Here is a tiny trained network, its code and every weight. The questions are about switching its units off for an input and a class, where a switched-off unit gives its printed mean instead of its output.

import numpy as np


def w(rows, s, z=0):
    codes = np.array(rows[::2]) - 128.0
    scale = np.full(codes.shape[1], s)
    scale[-1] = z or s
    return codes * scale


def f(y):
    return y / 2 * (1 + np.tanh(0.7978845608 * (y + 0.044715 * y**3)))


def log_softmax(a):
    a = a - a.max(-1, keepdims=True)
    return a - np.log(np.exp(a).sum(-1, keepdims=True))


def net(x, mask):
    res = np.array(x, float).reshape(1, 5) / 4 @ E
    y = f(res @ A[0][:, :-1].T + A[0][:, -1])
    res = res + np.where(mask, y, B[0][:, -1]) @ B[0][:, :-1]
    return log_softmax(res[-1] @ U[:, :-1].T + U[:, -1])


A, B = {}, {}
E = w([
[225,81,52,142,200],'x0',
[118,109,122,122,122],'x1',
[51,160,78,255,77],'x2',
[191,134,152,149,87],'x3',
[106,57,188,146,205],'x4',
],0.0096)
A[0] = w([
[115,113,184,109,130,2],'n1',
[185,95,91,63,174,89],'n2',
[107,159,127,102,120,117],'n3',
[107,160,128,96,119,106],'n4',
[140,110,124,115,150,99],'n5',
[111,155,74,121,84,110],'n6',
[155,162,140,7,123,115],'n7',
[179,120,24,137,145,113],'n8',
[137,107,133,180,165,62],'n9',
],0.019,0.0081)
B[0] = w([
[160,97,105,41,100,144],'n1',
[248,147,75,176,132,249],'n2',
[150,113,115,172,132,144],'n3',
[163,143,109,168,140,144],'n4',
[159,123,120,134,152,157],'n5',
[175,135,120,217,162,166],'n6',
[3,110,166,85,117,227],'n7',
[35,112,185,60,111,221],'n8',
[147,124,141,43,126,161],'n9',
],0.016)
U = w([
[1,171,180,160,112,169],'0',
[80,112,142,57,143,205],'1',
[204,186,37,187,170,2],'2',
],0.0083,0.0037)

Each question gives the input, the list of numbers given to net, and the class t.
The units are the neurons (one row each of A and B). Each row of codes is followed by its name. A weight is (code - 128) times the scale printed after its matrix; where a second scale follows, it is the last column's (A, B and U).
mask holds one flag per neuron, in row order. A switched-off neuron (its flag False) gives its mean, the last column of its row in B, instead of its output. The means were averaged over made-up inputs and are rounded, as every weight is.
A unit's drop is (log p(t) with every unit on - log p(t) with that unit switched off) / (log p(t) with every unit on - log p(t) with every unit switched off).
The circuit of an input: a set's keep is (log p(t) with only the set's units on - log p(t) with every unit switched off) / (log p(t) with every unit on - log p(t) with every unit switched off). Starting from all 9 units, units are removed one at a time, each time the one whose removal leaves the highest keep (on an exact tie, the one counted first), for as long as the keep stays at least 0.8.
circuit, biggest first: the units of the circuit, biggest drop first
top k neurons: the k neurons with the biggest drops, biggest first
drop of u: that unit's drop, to one decimal
input [0,-3,-7,-1,-5], class 0: circuit, biggest first : [n7]
input [1,-4,8,3,5], class 1: circuit, biggest first : [n2, n9, n7]
input [-2,2,7,8,-4], class 2: top 3 neurons : [n7, n8, n6]
input [2,5,3,5,-7], class 0: top 2 neurons : [n2, n8]
input [-1,-2,5,-7,-7], class 2: top 2 neurons : [n6, n7]
input [-6,4,-5,-4,-2], class 0: top 2 neurons : [n7, n2]
input [-3,2,2,3,0], class 2: top 2 neurons : [n7, n8]
input [3,8,-1,-5,1], class 2: top 2 neurons : [n7, n2]
input [2,-5,3,8,-6], class 0: top 2 neurons : [n2, n8]
input [-7,-5,-1,1,7], class 1: drop of n2 : 1.3
input [-7,-8,1,5,-5], class 2: drop of n4 : 0.1
input [8,1,5,-3,-6], class 0: drop of n8 : 2.0
input [-8,-6,7,6,-8], class 2: drop of n9 : 0.0
input [-8,-3,-8,-4,-8], class 0: circuit, biggest first : [n7]
